Each row is followed by its class number. Each block has new classes, again numbered from 0 up, in any order.
[-32 -15  13  17  22  -3 -18 -33  42 -55  22  -4  10   2 -47 -31  -5  -2
  36 -20 -41  -2   8 -10  14  -7  28  18]
0
[-17  -1   3 -27  50  -1 -20 -13   8  33  37  -4  28  12 -16   3 -26  -9
  30  15  19  -2  -1  -6  14 -11   8  -3]
0
[ -2 -30  24  -1 -19  -6  -6   2  12  19  19 -16   9 -23  17   8   4  15
 -10   2  32   3   0  11 -15  -7 -26   4]
1
[ -4 -52  58 -10 -41 -15 -26   0   1  24 -10 -21  -7 -38  22  33  13  -3
 -17  15  29   7  -7  -4  -9 -31  -4 -12]
1
[ -5 -28  40  -7 -26   0  -6  -5  21  63  25   8  16 -14  16   8  42  16
   4  15  56   6  16   8   3 -22 -10  -8]
1
[  2   4   8  20   4  14   7  -6  -3  31  12 -14  -4  -5  11 -19 -19 -17
 -10 -10 -19 -33  -5  -6  -7 -18  -4  26]
0
[-18 -23  32   7  -8   6 -10 -35  21 -15  32  -4  14 -16   2   7 -12 -11
  44  23  -9 -17  13  -2   9  -5   8 -11]
1
[-11   7  13   3   0  -4 -28   7  16  -6  10   6  17 -13 -11  -1   8  18
  -5  16 -16 -20   3 -17  -8 -11  34  -7]
0
[-20  -4   3  -8  19  -1  14 -18   9  -4  19  -2  11   4 -12  -3 -19 -17
  24   2  16  -8  13 -16  11  -4   1   2]
0
[-26 -30   8  -8   3  -3 -21 -29   2  -5  63   9  13 -19  -3  10  -4  29
  -2  -8  50  17  10  32   2   0  -8  12]
1
[-11 -16  44   5  -8   5 -17 -25  -9   2  73  -7 -15 -45  15  18  -3   6
  16   0  35   8  13  15  10   7  -8  -1]
1
[  8 -23  45  -4  -4  -6 -22   7  12  19  16 -14   5 -22 -12 -10  -9   6
 -31   0  49   4   5 -10  -7  -8 -15  -5]
1

Next block: new classes, numbered from 0 again.
[-17 -48  38 -19 -20   4  -7   6  -5 -34  -7  44  -9  -6   0  -5  25  23
 -36  32  17  14  84  -2   7  -7  -3  -1]
1
[-21 -36  29  -1  12  -1   0  -1  -2 -16   5  28  20  -4  11 -16  14  18
 -19  16  11  -4  23  -4  -5  -1   1   0]
1
[-11 -16  32   2   6  18  19 -16  11 -29  -9   9  12   9 -27   0  13  16
 -36   2  21 -16  13 -17 -30 -18  12  29]
0
[ -7 -20  25  11   5   8  10 -10  -3 -25   0 -37   1   0   5   7  17   8
 -18  -3  -4  -5  15   3   0 -18  11  19]
0
[ -6 -21  24   9   3 -10  13  -6  -1  -6   4  -2   7   3   3 -10   9  13
 -19   3   9 -19  16 -22 -23 -11   9  15]
0
[-15 -62  46   5  17 -37   4   2   2  -3   4  27  22  -4  10 -25  -5  30
 -22  23   5 -17  44 -16 -32  -6  14   5]
1
[ -2 -42  40  -4   6 -21  21  -2  12  -3   4  10   2  13  -9   0  27  37
 -35  -3  -4 -14   6  -8 -32 -18  17   6]
0
[ -5 -13  24  -9   6 -17  -2  -3   5  -5   1  25  10  -4  -3 -17  12   3
 -27  21  17  -3  25  -4  -5  -4   8   2]
1
[-17  -8  16  26   7 -10   9   2  28 -16  23  19  37  -4   9 -31 -18   5
 -17  13  20 -34  38   2 -39   4   7  14]
1
[-31  11  13  -5  10  14   1   9  -3 -28   5  24  29 -18  10 -27   3   9
 -24  16  11 -18  29  -1  -9  -3   6  14]
1
[ -7   5  16   8   1  16   7  -9  -3 -36   2   5  27  -5   2  -5  13   6
 -35  -2  20 -13  25  -5 -17 -16   5  34]
0
[-15  -5  11   2   5  14  36 -12  -7 -28   9  12  24  -3  -3  -6  -6  21
 -33 -12   8 -22   4  -8 -21 -14  21 -36]
0
[ -3 -52  41  -8   8  -2  -2  -5   3 -17  -5  20   6  -3   3 -18  13  15
 -32  10  14  -1   2 -21 -10  -7  10  -1]
1
